Here is a tiny trained network, its code and every weight. The questions are about switching its units off for an input and a class, where a switched-off unit gives its printed mean instead of its output.

import numpy as np


def w(rows, s, z=0):
    codes = np.array(rows[::2]) - 128.0
    scale = np.full(codes.shape[1], s)
    scale[-1] = z or s
    return codes * scale


def norm(h):
    return h / np.sqrt((h * h).mean(-1, keepdims=True) + 1e-5)


def f(y):
    return np.maximum(y, 0)


def log_softmax(a):
    a = a - a.max(-1, keepdims=True)
    return a - np.log(np.exp(a).sum(-1, keepdims=True))


def net(x, mask):
    res = np.array(x, float).reshape(1, 8) / 4 @ E
    u = 0
    for l in range(4):
        y = f(norm(res) @ A[l][:, :-1].T + A[l][:, -1])
        res = res + np.where(mask[u : u + 6], y, B[l][:, -1]) @ B[l][:, :-1]
        u += 6
    return log_softmax(norm(res)[-1] @ U[:, :-1].T + U[:, -1])


A, B = {}, {}
E = w([
[132,182,162,144,103,178],'x0',
[127,126,125,127,128,126],'x1',
[209,85,94,218,253,210],'x2',
[48,81,187,48,167,227],'x3',
[126,120,130,131,128,124],'x4',
[162,75,50,106,63,194],'x5',
[137,131,130,127,126,129],'x6',
[182,180,106,44,152,146],'x7',
],0.0029)
A[0] = w([
[127,255,190,196,64,248,253],'0.n1',
[193,104,78,163,49,84,132],'0.n2',
[63,68,142,190,135,111,183],'0.n3',
[146,81,152,111,127,183,89],'0.n4',
[98,57,188,254,38,137,132],'0.n5',
[128,67,182,52,148,152,215],'0.n6',
],0.0044,0.0026)
B[0] = w([
[105,26,50,100,160,36,252],'0.n1',
[119,41,182,127,99,131,209],'0.n2',
[168,185,71,38,141,142,198],'0.n3',
[135,109,153,167,60,65,157],'0.n4',
[224,208,112,3,180,156,210],'0.n5',
[192,103,127,168,92,82,215],'0.n6',
],0.005,0.0038)
A[1] = w([
[48,245,214,181,238,47,252],'1.n1',
[192,105,115,239,180,182,24],'1.n2',
[35,83,162,42,136,238,85],'1.n3',
[132,119,159,253,204,194,44],'1.n4',
[114,126,83,171,73,178,17],'1.n5',
[104,124,137,88,66,36,249],'1.n6',
],0.0047,0.0012)
B[1] = w([
[188,2,61,79,13,224,198],'1.n1',
[47,154,114,145,124,178,198],'1.n2',
[208,117,234,220,155,81,172],'1.n3',
[67,118,118,173,72,209,168],'1.n4',
[162,120,160,93,60,167,133],'1.n5',
[115,129,83,181,202,183,253],'1.n6',
],0.0052,0.0042)
A[2] = w([
[115,160,154,132,134,134,65],'2.n1',
[98,100,200,111,182,201,176],'2.n2',
[114,114,136,177,254,182,64],'2.n3',
[142,89,82,95,186,112,54],'2.n4',
[179,181,121,217,93,51,20],'2.n5',
[82,93,108,141,186,76,3],'2.n6',
],0.0047,0.0017)
B[2] = w([
[164,128,128,126,143,212,128],'2.n1',
[191,151,111,200,104,71,222],'2.n2',
[87,171,123,169,100,173,234],'2.n3',
[85,151,105,127,194,80,255],'2.n4',
[178,84,254,217,117,153,155],'2.n5',
[82,75,100,115,135,108,153],'2.n6',
],0.0042,0.0025)
A[3] = w([
[91,120,96,163,113,233,200],'3.n1',
[212,194,50,162,82,114,104],'3.n2',
[5,176,199,95,1,43,156],'3.n3',
[155,151,121,84,104,74,204],'3.n4',
[86,91,139,194,70,160,106],'3.n5',
[184,49,94,173,158,113,254],'3.n6',
],0.0046,0.0025)
B[3] = w([
[138,185,153,73,84,61,184],'3.n1',
[93,75,255,99,167,165,168],'3.n2',
[106,178,44,250,126,213,143],'3.n3',
[131,211,157,178,185,182,165],'3.n4',
[155,125,101,91,149,77,152],'3.n5',
[70,170,152,116,113,93,255],'3.n6',
],0.0057,0.0072)
U = w([
[91,196,38,251,93,253,137],'0',
[126,145,128,110,128,88,255],'1',
[180,73,245,242,117,78,87],'2',
[122,146,115,99,128,103,200],'3',
[162,47,98,48,41,188,57],'4',
[105,157,118,104,142,96,132],'5',
[171,196,140,79,211,186,46],'6',
[88,107,62,139,178,58,29],'7',
],0.008,0.0049)

Each question gives the input, the list of numbers given to net, and the class t.
The units are the neurons (one row each of A and B). Each row of codes is followed by its name. A weight is (code - 128) times the scale printed after its matrix; where a second scale follows, it is the last column's (A, B and U).
mask holds one flag per neuron, layer by layer. A switched-off neuron (its flag False) gives its mean, the last column of its row in B, instead of its output. The means were averaged over made-up inputs and are rounded, as every weight is.
A unit's drop is (log p(t) with every unit on - log p(t) with that unit switched off) / (log p(t) with every unit on - log p(t) with every unit switched off).
The circuit of an input: a set's keep is (log p(t) with only the set's units on - log p(t) with every unit switched off) / (log p(t) with every unit on - log p(t) with every unit switched off). Starting from the 12 units with the biggest drops (on a tie, the unit counted first), units are removed one at a time, each time the one whose removal leaves the highest keep (on an exact tie, the one counted first), for as long as the keep stays at least 0.8.
circuit, biggest first: the units of the circuit, biggest drop first
most important unit: the unit with the biggest drop
k most important neurons: the k neurons with the biggest drops, biggest first
k most important neurons of layer l: the k neurons of layer l with the biggest drops, biggest first
input [6,-1,-5,-7,-4,6,-5,5], class 2: circuit, biggest first -> 1.n1, 3.n2, 2.n5
input [-1,6,7,5,4,-6,-6,-2], class 0: circuit, biggest first -> 1.n4, 2.n3
input [4,-1,0,-1,5,2,-1,-3], class 5: circuit, biggest first -> 0.n1, 0.n5
input [8,2,-5,8,3,8,-3,6], class 2: circuit, biggest first -> 1.n3, 0.n5
input [8,5,-3,1,2,-8,4,1], class 4: circuit, biggest first -> 1.n1
input [5,4,6,7,-6,-4,-3,-2], class 2: 2 most important neurons -> 1.n3, 1.n6
input [-8,-8,-8,-1,2,8,2,4], class 0: 2 most important neurons -> 3.n3, 1.n1
input [-6,0,-7,-8,-4,-4,2,2], class 2: circuit, biggest first -> 2.n5, 0.n1, 3.n2
input [-5,-3,3,-4,-3,-5,4,-1], class 4: 3 most important neurons -> 1.n1, 0.n1, 0.n6
input [-1,7,8,7,-2,6,-5,7], class 0: 3 most important neurons of layer 0 -> 0.n5, 0.n3, 0.n2
input [-3,0,3,-3,5,-8,7,-4], class 4: 2 most important neurons -> 1.n1, 0.n1
input [-5,-1,-3,8,1,7,-4,-4], class 2: 3 most important neurons -> 1.n3, 0.n1, 1.n1
input [-3,-1,-7,3,-7,4,4,1], class 0: 2 most important neurons -> 3.n3, 1.n1
input [3,5,-5,-8,-4,6,4,2], class 2: circuit, biggest first -> 1.n1, 3.n2, 2.n5
input [8,-4,5,6,-7,8,6,3], class 4: most important unit -> 0.n1
input [-1,6,-7,-5,-6,1,7,4], class 0: circuit, biggest first -> 3.n3, 0.n5
input [-6,-2,0,-5,7,2,-7,-8], class 6: circuit, biggest first -> 0.n5, 0.n3, 0.n1, 3.n2
input [-6,-3,6,-8,-7,6,-6,-4], class 2: circuit, biggest first -> 1.n6, 3.n2
input [-2,1,-1,5,3,-6,-4,2], class 4: circuit, biggest first -> 1.n1, 0.n1
input [-5,-1,-7,1,2,-6,-4,-3], class 0: 2 most important neurons of layer 0 -> 0.n1, 0.n3
input [-2,5,-7,5,4,-5,-2,3], class 0: circuit, biggest first -> 3.n3
input [6,6,-3,-7,3,-8,3,4], class 4: 3 most important neurons -> 1.n1, 0.n6, 1.n3
input [-1,0,1,7,0,-8,0,-5], class 4: 2 most important neurons -> 1.n1, 0.n2
input [1,-4,-7,-3,5,2,0,5], class 0: 2 most important neurons -> 3.n3, 0.n5
input [-5,3,8,7,6,-4,-3,4], class 0: 2 most important neurons of layer 1 -> 1.n4, 1.n2
input [-6,4,-7,-4,-3,4,1,6], class 0: 3 most important neurons of layer 3 -> 3.n3, 3.n4, 3.n1
